Below are the code and all the weights of a small trained network. Each question names an input and a class and asks about switching units off, where a switched-off unit gives its printed mean instead of its output.

import numpy as np


def w(rows, s, z=0):
    codes = np.array(rows[::2]) - 128.0
    scale = np.full(codes.shape[1], s)
    scale[-1] = z or s
    return codes * scale


def f(y):
    return y / 2 * (1 + np.tanh(0.7978845608 * (y + 0.044715 * y**3)))


def log_softmax(a):
    a = a - a.max(-1, keepdims=True)
    return a - np.log(np.exp(a).sum(-1, keepdims=True))


def net(x, mask):
    res = np.array(x, float).reshape(1, 4) / 4 @ E
    y = f(res @ A[0][:, :-1].T + A[0][:, -1])
    res = res + np.where(mask, y, B[0][:, -1]) @ B[0][:, :-1]
    return log_softmax(res[-1] @ U[:, :-1].T + U[:, -1])


A, B = {}, {}
E = w([
[187,208,63,87,80],'x0',
[129,110,102,1,222],'x1',
[168,131,233,76,112],'x2',
[58,194,169,88,134],'x3',
],0.0097)
A[0] = w([
[155,104,205,95,130,228],'N0',
[218,57,98,117,147,130],'N1',
[148,174,93,185,216,55],'N2',
[111,114,98,89,212,58],'N3',
[79,122,79,125,157,78],'N4',
[154,146,106,95,83,12],'N5',
[157,132,105,235,46,213],'N6',
[176,154,196,122,118,75],'N7',
[113,187,179,79,106,176],'N8',
[145,115,112,95,173,73],'N9',
[201,70,154,203,209,129],'N10',
[157,136,129,81,189,38],'N11',
[75,122,41,149,125,97],'N12',
[181,195,76,144,122,104],'N13',
[71,81,176,158,166,166],'N14',
[163,188,104,156,159,17],'N15',
[113,165,146,211,128,3],'N16',
[195,114,104,119,103,95],'N17',
[173,246,114,101,109,101],'N18',
[30,234,164,137,170,166],'N19',
[35,128,80,153,149,107],'N20',
[94,133,155,193,92,47],'N21',
[203,104,217,95,104,59],'N22',
[59,110,198,173,128,138],'N23',
[188,176,136,154,41,102],'N24',
[127,129,84,47,139,106],'N25',
[106,155,78,179,171,102],'N26',
[138,116,121,97,173,121],'N27',
],0.013,0.0052)
B[0] = w([
[210,143,32,105,115,176],'N0',
[103,163,71,150,220,185],'N1',
[203,154,233,186,71,144],'N2',
[83,196,241,151,80,182],'N3',
[194,185,183,164,168,157],'N4',
[190,116,218,39,129,139],'N5',
[110,198,145,168,210,248],'N6',
[183,151,118,241,42,148],'N7',
[180,143,38,181,168,173],'N8',
[33,207,220,166,77,155],'N9',
[153,92,122,92,247,187],'N10',
[85,190,254,193,126,159],'N11',
[243,181,188,170,73,179],'N12',
[230,56,174,128,198,178],'N13',
[196,91,163,22,176,189],'N14',
[192,35,179,96,120,135],'N15',
[106,227,239,65,110,161],'N16',
[119,72,130,109,235,153],'N17',
[168,54,172,18,219,190],'N18',
[136,74,46,180,237,199],'N19',
[221,36,72,164,48,176],'N20',
[130,242,186,64,166,170],'N21',
[244,216,108,208,18,163],'N22',
[155,152,180,47,197,183],'N23',
[36,166,195,39,184,192],'N24',
[81,154,191,157,199,179],'N25',
[209,177,179,152,74,164],'N26',
[100,211,176,95,134,159],'N27',
],0.0069,0.015)
U = w([
[171,96,191,81,176,147],'0',
[62,244,203,130,129,47],'1',
[233,167,148,199,66,117],'2',
[137,139,124,164,209,250],'3',
[125,148,116,103,160,146],'4',
[96,32,103,122,55,2],'5',
],0.011,0.0056)

Each question gives the input, the list of numbers given to net, and the class t.
The units are the neurons (one row each of A and B). Each row of codes is followed by its name. A weight is (code - 128) times the scale printed after its matrix; where a second scale follows, it is the last column's (A, B and U).
mask holds one flag per neuron, in row order. A switched-off neuron (its flag False) gives its mean, the last column of its row in B, instead of its output. The means were averaged over made-up inputs and are rounded, as every weight is.
A unit's drop is (log p(t) with every unit on - log p(t) with that unit switched off) / (log p(t) with every unit on - log p(t) with every unit switched off).
The circuit of an input: a set's keep is (log p(t) with only the set's units on - log p(t) with every unit switched off) / (log p(t) with every unit on - log p(t) with every unit switched off). Starting from the 12 units with the biggest drops (on a tie, the unit counted first), units are removed one at a time, each time the one whose removal leaves the highest keep (on an exact tie, the one counted first), for as long as the keep stays at least 0.8.
circuit, biggest first: the units of the circuit, biggest drop first
unit that matters most: the unit with the biggest drop
top k neurons: the k neurons with the biggest drops, biggest first
drop of u: that unit's drop, to one decimal
input [2,-4,2,-3], class 1: top 2 neurons -> [N19, N24]
input [4,-6,1,-1], class 1: circuit, biggest first -> [N24]
input [-5,-7,3,8], class 3: top 2 neurons -> [N19, N8]
input [-3,-1,8,8], class 2: circuit, biggest first -> [N22, N7]
input [5,-4,4,-8], class 3: top 3 neurons -> [N6, N1, N14]
input [7,-7,-6,-1], class 0: top 3 neurons -> [N13, N18, N15]
input [-7,0,8,5], class 2: top 2 neurons -> [N22, N7]
input [-8,3,-7,-2], class 0: top 3 neurons -> [N14, N10, N22]
input [-2,-2,-7,7], class 2: circuit, biggest first -> [N20, N12]
input [-5,-1,-5,-1], class 0: top 2 neurons -> [N14, N22]
input [5,7,6,-8], class 3: top 2 neurons -> [N1, N17]
input [-2,-3,8,-8], class 2: top 2 neurons -> [N22, N7]
input [-6,1,7,-8], class 3: top 3 neurons -> [N10, N1, N12]
input [2,3,1,1], class 4: unit that matters most -> N6
input [6,-3,-5,-5], class 0: circuit, biggest first -> [N13, N24]
input [-6,2,4,8], class 3: top 3 neurons -> [N19, N8, N18]
input [8,-7,5,-7], class 0: top 3 neurons -> [N13, N18, N24]
input [-7,-6,2,3], class 0: top 2 neurons -> [N14, N23]
input [0,-5,-7,1], class 2: top 2 neurons -> [N20, N12]
input [3,-6,2,8], class 3: circuit, biggest first -> [N19]
input [-3,-1,7,8], class 3: drop of N3 -> 0.3
input [6,-2,-5,6], class 0: drop of N15 -> 0.1
input [-3,-1,-1,0], class 4: drop of N2 -> 0.1
input [-3,6,7,0], class 2: drop of N0 -> 0.3
